Here is a tiny trained network, its code and every weight. The questions are about switching its units off for an input and a class, where a switched-off unit gives its printed mean instead of its output.

import numpy as np


def w(rows, s, z=0):
    codes = np.array(rows[::2]) - 128.0
    scale = np.full(codes.shape[1], s)
    scale[-1] = z or s
    return codes * scale


def norm(h):
    return h / np.sqrt((h * h).mean(-1, keepdims=True) + 1e-5)


def f(y):
    return y / 2 * (1 + np.tanh(0.7978845608 * (y + 0.044715 * y**3)))


def log_softmax(a):
    a = a - a.max(-1, keepdims=True)
    return a - np.log(np.exp(a).sum(-1, keepdims=True))


def net(x, mask):
    res = np.array(x, float).reshape(1, 2) / 4 @ E
    u = 0
    for l in range(3):
        y = f(norm(res) @ A[l][:, :-1].T + A[l][:, -1])
        res = res + np.where(mask[u : u + 7], y, B[l][:, -1]) @ B[l][:, :-1]
        u += 7
    return log_softmax(norm(res)[-1] @ U[:, :-1].T + U[:, -1])


A, B = {}, {}
E = w([
[72,137,153,217,95,249],'x0',
[152,123,167,253,223,73],'x1',
],0.0081)
A[0] = w([
[37,187,135,75,58,111,9],'L0N0',
[179,103,246,165,73,254,163],'L0N1',
[31,34,132,182,87,123,100],'L0N2',
[73,128,192,150,146,37,182],'L0N3',
[149,89,149,218,145,80,198],'L0N4',
[222,105,164,106,110,93,154],'L0N5',
[138,172,100,50,113,84,150],'L0N6',
],0.0058,0.0016)
B[0] = w([
[111,60,111,182,106,117,168],'L0N0',
[66,191,96,114,151,104,253],'L0N1',
[174,246,102,121,100,114,163],'L0N2',
[63,77,128,80,92,125,165],'L0N3',
[121,135,82,114,1,154,202],'L0N4',
[36,158,154,102,148,168,152],'L0N5',
[29,122,152,187,183,157,184],'L0N6',
],0.0069,0.0046)
A[1] = w([
[102,37,209,201,207,133,77],'L1N0',
[149,117,132,245,151,53,56],'L1N1',
[83,207,69,153,57,24,182],'L1N2',
[214,83,195,254,142,60,79],'L1N3',
[219,144,145,68,237,49,45],'L1N4',
[148,112,166,77,95,45,7],'L1N5',
[114,105,85,52,69,160,2],'L1N6',
],0.0071,0.0016)
B[1] = w([
[216,82,139,120,165,180,154],'L1N0',
[168,94,66,26,2,160,178],'L1N1',
[144,32,167,136,198,121,254],'L1N2',
[137,88,111,10,2,167,180],'L1N3',
[65,168,80,172,128,67,175],'L1N4',
[92,177,114,158,153,178,149],'L1N5',
[232,65,119,136,95,117,200],'L1N6',
],0.0095,0.0048)
A[2] = w([
[166,96,90,184,141,149,49],'L2N0',
[90,144,150,163,101,119,109],'L2N1',
[72,172,96,106,141,57,4],'L2N2',
[127,88,142,104,117,8,170],'L2N3',
[157,63,214,175,186,122,14],'L2N4',
[113,214,151,213,105,202,36],'L2N5',
[142,172,91,107,174,48,99],'L2N6',
],0.011,0.0017)
B[2] = w([
[53,226,255,109,179,123,156],'L2N0',
[91,219,109,18,115,89,149],'L2N1',
[10,190,142,187,159,103,175],'L2N2',
[110,220,144,205,112,165,226],'L2N3',
[183,69,222,165,187,215,195],'L2N4',
[13,187,65,203,202,2,253],'L2N5',
[37,186,97,222,125,132,168],'L2N6',
],0.0068,0.0053)
U = w([
[33,245,93,200,179,78,205],'0',
[183,68,96,85,16,173,166],'1',
[175,91,250,186,248,199,121],'2',
[230,227,169,90,196,82,3],'3',
],0.012,0.0055)

Each question gives the input, the list of numbers given to net, and the class t.
The units are the neurons (one row each of A and B). Each row of codes is followed by its name. A weight is (code - 128) times the scale printed after its matrix; where a second scale follows, it is the last column's (A, B and U).
mask holds one flag per neuron, layer by layer. A switched-off neuron (its flag False) gives its mean, the last column of its row in B, instead of its output. The means were averaged over made-up inputs and are rounded, as every weight is.
A unit's drop is (log p(t) with every unit on - log p(t) with that unit switched off) / (log p(t) with every unit on - log p(t) with every unit switched off).
top k neurons: the k neurons with the biggest drops, biggest first
top k neurons in layer l: the k neurons of layer l with the biggest drops, biggest first
drop when u is switched off: that unit's drop, to one decimal
input [-5,-5], class 0: top neuron : [L0N4]
input [8,-8], class 0: top 2 neurons in layer 0 : [L0N4; L0N3]
input [1,-3], class 2: top 3 neurons : [L1N1; L1N3; L1N6]
input [-3,1], class 2: top 2 neurons in layer 0 : [L0N6; L0N5]
input [3,-4], class 1: top 2 neurons in layer 2 : [L2N5; L2N4]
input [-1,3], class 2: top 2 neurons : [L0N4; L0N3]
input [-3,-3], class 2: top 2 neurons in layer 0 : [L0N6; L0N1]
input [0,-4], class 1: top 2 neurons : [L1N2; L2N5]
input [2,2], class 2: drop when L1N2 is switched off : 2.3
input [-1,0], class 2: drop when L1N0 is switched off : 0.1
input [0,4], class 1: drop when L0N1 is switched off : 0.6
